Each row has a hidden trait or not; one of two labels after the row says which. A new part has a new trait and new labels.
(in the rows, 100 means zero)
88,96,87,79,108,71,99,100,99,103,112,107,92,72,116,110,176,94,101,103 : Q598
114,110,61,91,107,80,105,94,115,117,122,96,96,88,102,100,135,105,113,107 : Q598
81,94,108,88,94,83,100,99,98,104,114,96,93,94,98,103,95,97,110,98 : Q598
111,97,106,84,102,85,103,102,97,112,110,100,80,88,101,102,110,108,104,100 : Q292
90,101,99,81,98,73,99,95,107,102,116,106,99,83,110,106,127,96,109,101 : Q598
90,92,106,77,100,78,98,100,87,104,105,105,83,87,109,106,136,95,103,99 : Q292
106,105,99,83,100,78,101,97,98,121,120,107,82,109,97,97,149,104,106,101 : Q292
103,89,118,90,102,97,101,103,88,110,98,100,93,74,103,103,86,97,112,100 : Q292
55,102,76,94,104,77,98,104,113,91,112,95,108,77,110,105,158,100,99,101 : Q598
73,101,111,97,107,76,100,97,77,115,114,113,86,118,97,96,187,92,104,96 : Q598
104,97,100,52,93,77,95,101,105,112,118,109,77,92,113,108,148,102,96,102 : Q292
100,95,122,59,90,82,96,99,99,109,111,111,86,89,112,108,115,97,104,100 : Q292
62,88,77,91,99,91,95,88,69,113,102,96,90,108,95,100,131,68,124,103 : Q292
92,95,114,90,105,88,99,101,79,115,103,108,84,100,101,101,147,95,106,99 : Q292
94,104,124,82,80,89,99,91,104,93,107,101,101,106,102,100,27,101,119,95 : Q292
81,106,91,83,95,91,98,102,118,107,119,100,107,91,104,100,113,102,105,102 : Q598
59,91,102,91,99,71,98,97,87,133,136,104,82,126,83,94,174,81,110,100 : Q598
122,101,108,81,97,97,100,95,96,117,101,105,95,87,105,101,87,100,116,103 : Q292
103,95,111,48,85,80,94,102,99,120,123,107,63,119,102,103,132,104,94,98 : Q292
81,96,97,84,97,82,98,98,91,107,113,99,82,104,99,101,133,95,107,99 : Q598
72,90,117,55,78,96,90,104,106,103,115,99,90,94,107,106,78,93,103,99 : Q292
78,99,87,68,96,68,96,101,94,81,106,101,78,93,118,110,157,107,90,95 : Q292
95,99,85,79,103,103,95,97,63,110,87,102,69,121,103,99,166,96,101,98 : Q292
92,86,116,80,97,87,97,99,80,112,104,103,81,89,103,104,110,89,110,99 : Q292
66,97,106,99,109,72,100,105,86,98,112,107,89,98,104,102,188,101,94,95 : Q598
108,98,107,87,104,89,101,97,77,106,94,106,84,94,106,102,123,99,109,99 : Q292
136,117,85,49,93,85,96,91,98,114,105,118,73,119,117,105,157,111,99,102 : Q292
96,106,78,23,92,63,89,104,135,100,127,120,90,66,141,120,200,106,79,107 : Q292
112,105,94,67,103,76,99,98,106,123,121,116,88,90,111,104,176,100,101,105 : Q292
101,102,102,65,100,80,96,102,109,105,110,113,98,76,121,110,151,102,98,102 : Q292
81,98,102,68,87,88,95,98,104,111,118,101,91,104,101,101,103,93,108,101 : Q598
100,109,110,61,82,71,98,99,139,95,131,107,103,82,116,108,86,113,101,100 : Q292
99,93,107,74,97,79,99,100,92,115,115,105,77,99,102,103,139,100,102,100 : Q292
84,101,139,106,96,96,101,98,91,128,117,108,100,123,81,88,91,93,118,96 : Q292
87,103,107,88,97,101,97,99,91,106,100,105,97,104,103,98,117,98,107,98 : Q292
121,109,79,77,103,82,101,93,104,114,110,107,89,93,112,104,137,105,109,105 : Q292
127,91,117,72,111,63,103,104,84,105,102,114,68,66,120,114,167,110,93,99 : Q292
86,95,107,83,101,86,99,103,105,100,107,103,106,65,113,107,113,96,107,102 : Q598
104,100,102,66,97,82,97,100,110,107,112,110,96,76,118,110,130,100,103,103 : Q292
101,102,101,90,113,70,103,107,95,103,112,110,79,89,109,104,191,115,87,97 : Q292
114,102,103,88,101,79,104,98,109,112,115,103,93,83,104,102,103,106,110,102 : Q292
64,107,98,92,97,66,101,102,123,107,140,103,101,105,98,98,154,105,99,99 : Q598
61,82,115,112,95,119,98,101,64,105,87,82,92,107,81,93,41,84,122,94 : Q598

Next part:
68,109,103,90,85,112,109,94,122,79,121,125,109,98,100,136,82,96,73,109,92,71,106,104,107,112,102,95,126,95,121,64,73,115,84,122,112,90,54,71,112,83 : Y
108,95,86,112,107,111,66,113,94,88,80,71,112,120,108,95,108,109,87,97,109,96,109,133,135,106,95,91,89,93,67,44,129,111,102,144,113,122,79,100,92,121 : Y
91,117,170,114,95,126,16,113,115,84,90,141,116,87,134,105,81,105,121,67,89,74,102,123,119,99,75,98,113,103,123,119,105,87,84,123,104,126,102,56,84,36 : E
82,109,95,90,97,145,95,90,90,89,91,73,101,112,111,100,107,115,113,93,93,113,111,130,97,88,109,111,104,92,65,36,87,104,94,113,106,105,102,89,74,99 : E
98,88,85,96,111,113,91,97,106,120,115,83,94,96,83,115,111,105,111,63,128,124,96,136,111,91,93,102,100,93,99,94,92,90,110,82,86,109,99,61,106,81 : E
109,83,108,95,85,85,92,97,94,111,88,113,101,113,105,104,104,111,89,92,119,130,96,134,92,83,120,114,96,111,112,76,110,127,102,127,99,90,89,99,117,99 : Y
92,49,109,96,52,100,65,70,103,104,50,157,94,131,89,105,141,128,94,104,115,120,100,123,128,87,120,93,89,104,117,88,81,170,84,132,121,75,137,111,139,100 : E
100,71,109,82,111,138,77,111,106,132,68,75,112,79,84,106,120,105,112,113,100,111,111,141,109,108,78,108,122,95,87,111,103,81,104,67,106,82,120,27,100,116 : E
89,107,177,105,113,138,2,113,128,88,75,107,125,79,146,116,99,107,124,76,98,87,123,128,114,97,72,118,126,86,97,117,71,79,94,94,95,128,131,35,67,31 : E
95,100,102,98,113,90,79,90,116,89,116,104,103,89,97,113,86,108,90,90,98,92,103,127,96,99,110,95,114,92,103,112,79,100,86,101,104,96,86,53,116,88 : Y
86,85,106,93,84,137,92,84,123,95,135,92,84,85,82,130,95,113,85,85,116,105,106,135,93,98,97,104,115,94,119,71,88,95,88,114,88,86,92,57,97,96 : Y
95,95,66,89,80,155,98,106,113,89,133,78,96,118,103,135,93,109,110,85,125,127,97,122,95,90,60,98,92,92,110,71,86,140,89,92,110,100,107,91,109,97 : Y
95,86,87,96,101,106,105,92,108,105,118,89,100,100,90,107,99,99,104,92,117,119,92,133,105,92,98,101,98,97,105,89,96,94,103,93,96,100,99,76,107,89 : E
82,84,99,90,102,125,107,99,117,85,110,100,93,108,95,120,107,105,118,92,113,96,107,121,103,95,73,92,107,98,97,102,82,132,110,91,102,97,87,77,103,98 : Y
94,107,105,103,94,136,107,83,91,82,103,54,100,108,103,92,101,112,118,90,100,123,105,157,75,81,102,122,84,99,79,53,98,81,91,125,103,103,115,86,72,126 : Y
90,96,138,101,98,127,58,101,116,79,93,93,107,97,117,112,97,98,103,97,104,99,110,128,93,103,81,114,107,95,110,68,89,90,90,100,93,102,113,64,96,78 : Y
94,86,121,91,75,161,97,123,88,88,86,85,105,116,93,101,141,89,116,96,127,127,107,138,103,105,61,122,107,95,113,61,111,108,101,79,90,104,134,84,83,104 : E
99,112,120,103,112,82,82,101,111,111,88,82,116,91,81,114,90,100,105,117,99,91,117,128,99,90,102,112,99,92,82,109,82,93,105,96,111,117,114,58,87,75 : Y
101,94,113,89,93,133,70,107,109,80,81,92,104,99,96,102,110,103,99,97,100,107,108,132,96,110,90,108,119,91,107,90,92,108,87,88,97,94,111,64,92,105 : Y
97,99,114,98,100,118,95,100,102,102,104,107,91,97,91,95,123,105,89,106,106,80,124,126,102,107,111,110,111,102,113,114,90,80,97,91,93,98,70,72,81,115 : Y
101,79,70,111,112,112,106,83,107,125,142,53,93,100,83,111,112,103,115,65,147,149,87,146,107,76,81,111,77,96,100,95,101,72,115,87,80,113,125,61,125,85 : E
78,86,97,56,91,138,90,114,123,91,101,69,150,91,87,158,135,91,94,75,130,100,107,109,118,126,102,87,113,80,94,71,87,117,102,107,118,97,60,58,104,93 : Y

New part:
100,93,98,101,101,94,103,125,99,91,102,108,99,104,97,98,98,94,97,95,99,95,103,103,105,103,103,111,99,100,92,126,102,99,98,105,100,125,88,100,79,99,84,103,106,94,102,94,100,100,99,105,102,121,115,95,94,48 : <92>
91,76,92,86,103,107,99,116,94,90,100,105,165,127,91,91,104,102,109,99,89,94,125,58,95,88,107,107,120,91,87,116,117,124,100,96,118,134,108,97,41,101,88,104,147,86,98,79,108,86,109,97,98,126,104,86,121,115 : <92>
102,79,99,99,99,99,106,139,94,89,104,113,98,104,97,100,97,90,95,95,100,101,100,105,106,101,105,118,91,102,92,145,105,101,96,109,102,131,88,107,60,98,76,108,118,86,106,96,107,101,109,113,100,141,132,95,92,5 : <92>
101,94,98,100,100,93,105,125,100,93,101,106,102,107,95,97,98,94,98,96,98,91,105,100,106,105,102,109,102,99,91,117,101,102,97,104,100,128,85,98,82,100,85,104,106,95,101,91,101,100,98,102,104,120,115,100,97,56 : <92>
98,103,101,100,99,100,96,107,102,103,100,103,93,94,101,99,99,105,104,100,102,94,103,98,99,96,97,96,100,101,99,120,102,101,107,101,104,98,104,100,100,104,106,99,92,96,97,102,102,98,98,101,99,102,100,89,96,112 : <87>
92,85,96,92,103,105,103,113,95,93,99,103,134,112,98,93,105,104,106,99,93,104,115,72,92,91,104,104,118,94,92,116,114,113,100,95,108,107,108,100,55,100,93,102,136,95,99,86,99,90,105,98,98,118,97,80,117,106 : <92>
92,93,97,96,100,101,104,100,98,100,99,101,121,103,100,98,102,98,101,100,98,104,109,92,99,91,100,104,109,94,100,100,101,106,97,99,96,106,99,100,83,100,102,107,116,102,102,93,95,95,100,95,98,114,95,97,106,84 : <92>
99,100,98,101,101,91,101,118,102,94,100,105,106,107,95,97,99,96,99,96,98,87,105,103,106,105,102,107,107,99,91,111,99,102,99,102,99,127,89,95,89,100,88,102,101,98,100,89,97,98,94,99,106,112,110,100,96,78 : <87>
107,115,94,104,101,101,152,99,107,110,99,84,191,104,88,109,88,88,99,97,97,97,115,82,125,127,97,100,109,90,73,139,93,130,109,104,104,150,52,101,83,94,102,123,81,93,99,102,171,104,86,99,70,135,103,120,87,91 : <92>
91,95,97,97,100,101,106,101,97,102,99,104,119,104,99,98,101,97,101,100,99,103,109,92,100,93,100,105,108,94,101,96,98,106,97,101,95,108,95,99,87,100,103,108,108,104,102,93,98,95,99,95,99,114,94,104,106,79 : <92>
88,100,99,97,98,95,57,54,95,81,105,122,1,121,105,83,117,114,105,103,98,97,106,100,76,34,101,118,72,96,137,36,99,66,84,100,72,105,175,84,132,110,86,89,131,96,95,91,58,94,100,82,139,83,95,118,95,180 : <87>
102,113,98,107,102,100,118,87,105,103,100,94,122,100,97,102,98,100,99,97,99,107,106,91,104,106,98,102,100,95,91,125,98,107,104,100,93,112,91,99,100,98,98,110,91,97,96,102,131,102,86,98,91,109,97,106,89,119 : <92>
100,80,98,99,99,99,107,138,94,89,104,113,103,105,97,99,97,90,95,96,100,98,102,104,107,99,105,119,88,101,92,141,102,103,95,109,103,135,89,106,61,98,77,108,121,86,106,95,107,101,109,112,100,143,131,98,92,10 : <92>
99,108,97,102,99,98,103,77,101,96,102,103,96,110,97,96,102,102,103,100,98,99,110,91,99,82,99,109,89,94,104,90,96,96,97,101,88,126,113,93,110,102,93,105,105,94,97,98,112,99,92,92,104,108,97,117,91,132 : <87>
113,98,98,92,94,96,93,105,100,103,98,98,113,106,100,101,101,103,104,103,103,88,101,97,101,85,96,100,101,100,98,104,102,110,106,106,107,109,99,98,104,100,100,98,96,84,94,94,100,97,101,93,103,111,96,95,99,130 : <87>
100,112,96,105,101,100,120,86,105,102,100,92,127,101,96,102,97,99,100,97,99,105,109,91,105,104,98,102,100,94,90,123,97,108,105,100,92,119,88,99,96,98,98,109,91,98,97,103,134,102,87,97,89,113,99,113,90,121 : <92>
91,75,93,87,105,108,96,122,93,89,100,107,157,124,94,90,106,107,110,98,87,99,124,54,87,88,108,104,122,92,81,130,123,122,103,91,119,120,113,98,34,101,84,100,153,81,96,78,102,85,109,99,98,121,103,73,124,119 : <92>
120,97,97,88,91,95,85,103,98,103,97,95,127,110,101,102,103,103,103,104,103,87,98,96,101,77,95,100,100,101,95,99,104,110,107,109,110,114,96,97,112,99,93,96,97,79,92,91,98,96,101,91,105,112,93,96,99,146 : <87>

85,101,96,74,102,93,89,95,139,129,148,103,107,117,90,120,142,102,77,111,114,113,101,71,100,108,106,108,79,106,93,87,100,96,95,66,92,68,136,108,88,110,93,101,129,88,100,104,105,101,85,126,95,103,40,89,96,146,101,97,95,89,99,76,104,106,124,94,69,97,92,77,82,110,122,126,86 : Q743
107,108,104,94,106,94,106,107,102,72,90,99,87,103,75,84,107,111,134,94,105,81,102,103,97,87,93,94,74,113,94,114,94,99,109,118,106,109,111,97,102,107,100,107,110,116,103,164,109,29,108,86,90,96,167,110,88,94,109,101,99,98,100,110,115,84,104,100,108,107,99,69,96,96,94,89,97 : Q743
88,101,113,83,114,91,101,108,137,88,114,97,88,109,80,81,122,104,111,95,123,90,104,94,95,101,87,96,71,119,102,104,94,93,104,92,105,102,155,91,94,103,83,92,138,117,102,133,109,29,119,85,87,94,126,89,90,93,107,90,100,96,102,92,123,85,115,97,96,104,89,79,89,102,98,94,91 : Q743
98,106,109,97,109,94,98,104,107,78,102,99,89,103,71,85,104,106,138,89,105,79,101,106,96,91,95,96,75,114,93,112,96,101,110,109,104,117,114,98,96,114,96,108,122,113,101,158,109,40,107,92,90,96,168,112,86,93,108,100,100,94,101,111,118,86,105,98,102,105,97,57,94,95,101,91,96 : Q743
112,103,96,111,99,109,87,102,86,64,99,97,91,86,60,83,69,100,119,87,91,70,100,135,97,94,102,91,72,102,89,124,94,104,117,120,108,137,80,88,98,115,89,104,114,116,99,128,108,77,106,90,94,97,200,118,85,42,110,109,106,91,100,127,116,98,86,98,108,106,109,66,126,83,100,77,100 : Q776
76,108,87,105,112,87,114,102,117,82,102,99,99,98,55,95,121,86,156,85,92,71,103,98,93,90,101,100,77,105,99,114,91,113,111,103,98,103,114,128,117,128,114,117,118,75,95,179,110,69,82,111,84,96,131,119,94,124,106,97,113,101,94,95,106,88,106,104,76,92,101,39,77,116,120,109,106 : Q776
91,94,99,107,106,112,88,104,94,76,102,89,94,82,78,87,59,94,87,83,104,81,100,128,97,102,95,89,83,93,110,113,89,101,105,104,108,136,101,80,105,97,75,76,104,110,96,75,104,102,128,83,97,97,161,101,96,49,101,103,115,103,101,114,113,104,77,101,108,95,102,107,122,90,96,73,105 : Q776
91,106,104,99,111,90,104,105,115,73,105,97,89,102,68,81,115,101,138,87,105,71,102,109,94,91,96,95,73,112,96,114,96,102,110,108,105,113,121,102,103,111,94,106,126,113,100,165,111,35,108,95,88,95,170,108,87,93,110,99,101,98,100,107,120,82,103,100,96,102,96,55,96,100,102,95,99 : Q743
110,107,86,82,93,97,94,92,97,130,126,108,109,113,84,121,130,108,109,110,86,105,98,76,100,96,113,108,84,104,81,94,105,102,100,88,90,78,97,117,90,117,113,117,106,76,104,132,103,128,64,141,99,102,54,108,96,163,102,105,94,86,97,93,107,102,118,97,83,102,102,65,98,98,110,126,87 : Q743
97,102,101,98,108,98,97,106,108,68,104,98,89,92,67,82,88,100,126,85,101,72,101,120,94,94,99,93,69,111,94,118,94,104,113,109,107,125,111,89,99,116,90,105,123,114,100,143,110,48,109,96,90,96,186,110,86,65,109,102,102,92,99,114,120,89,93,99,102,104,101,57,110,92,99,86,97 : Q743
105,106,111,103,109,93,112,110,93,65,74,98,85,99,79,78,96,106,137,92,104,83,101,106,97,89,87,92,89,109,101,115,95,99,107,122,109,117,98,98,107,101,106,105,104,119,102,161,107,39,115,83,91,95,168,119,88,93,109,99,100,102,101,114,109,81,101,102,114,105,98,83,103,92,71,83,99 : Q776
98,90,95,92,94,115,83,94,105,116,113,97,112,91,114,116,61,93,46,106,100,111,98,110,103,114,106,103,104,84,106,87,98,96,93,85,96,107,90,84,99,90,84,81,91,94,97,28,93,172,101,108,111,104,74,88,109,83,94,102,101,103,100,94,96,121,86,100,95,93,104,134,120,95,109,100,101 : Q743
95,91,93,118,94,106,109,94,78,109,81,100,113,89,121,119,63,87,83,103,90,104,98,107,103,102,102,102,121,84,111,92,101,103,91,101,95,99,68,99,115,93,109,97,65,80,98,48,93,159,93,103,114,103,62,100,113,108,90,102,103,113,99,100,81,112,85,104,105,92,107,127,108,103,109,104,110 : Q776
76,109,80,88,110,88,100,93,133,110,144,104,109,108,61,115,137,89,130,96,91,85,102,85,94,103,115,107,66,110,89,101,100,114,105,80,89,82,130,130,104,134,106,118,133,64,96,156,114,104,64,138,86,99,69,110,91,147,104,97,103,91,94,82,110,94,116,99,58,91,100,29,72,118,135,132,94 : Q743
108,111,93,82,100,95,100,96,108,114,126,106,101,118,74,108,135,106,113,105,98,100,99,82,99,95,110,105,73,116,83,102,103,99,106,94,94,84,111,115,92,122,110,116,117,91,103,158,109,76,71,127,94,100,84,110,89,133,106,101,94,90,98,97,108,89,111,96,80,105,99,44,86,101,114,120,87 : Q743
93,92,102,116,99,109,103,103,79,86,73,93,100,84,108,94,51,89,79,96,101,93,98,114,102,101,92,92,109,83,113,102,95,98,97,106,105,120,85,83,113,85,91,84,85,104,94,40,94,140,125,81,107,100,129,100,108,67,95,99,110,115,101,105,94,106,78,105,120,94,103,132,118,94,96,78,109 : Q776
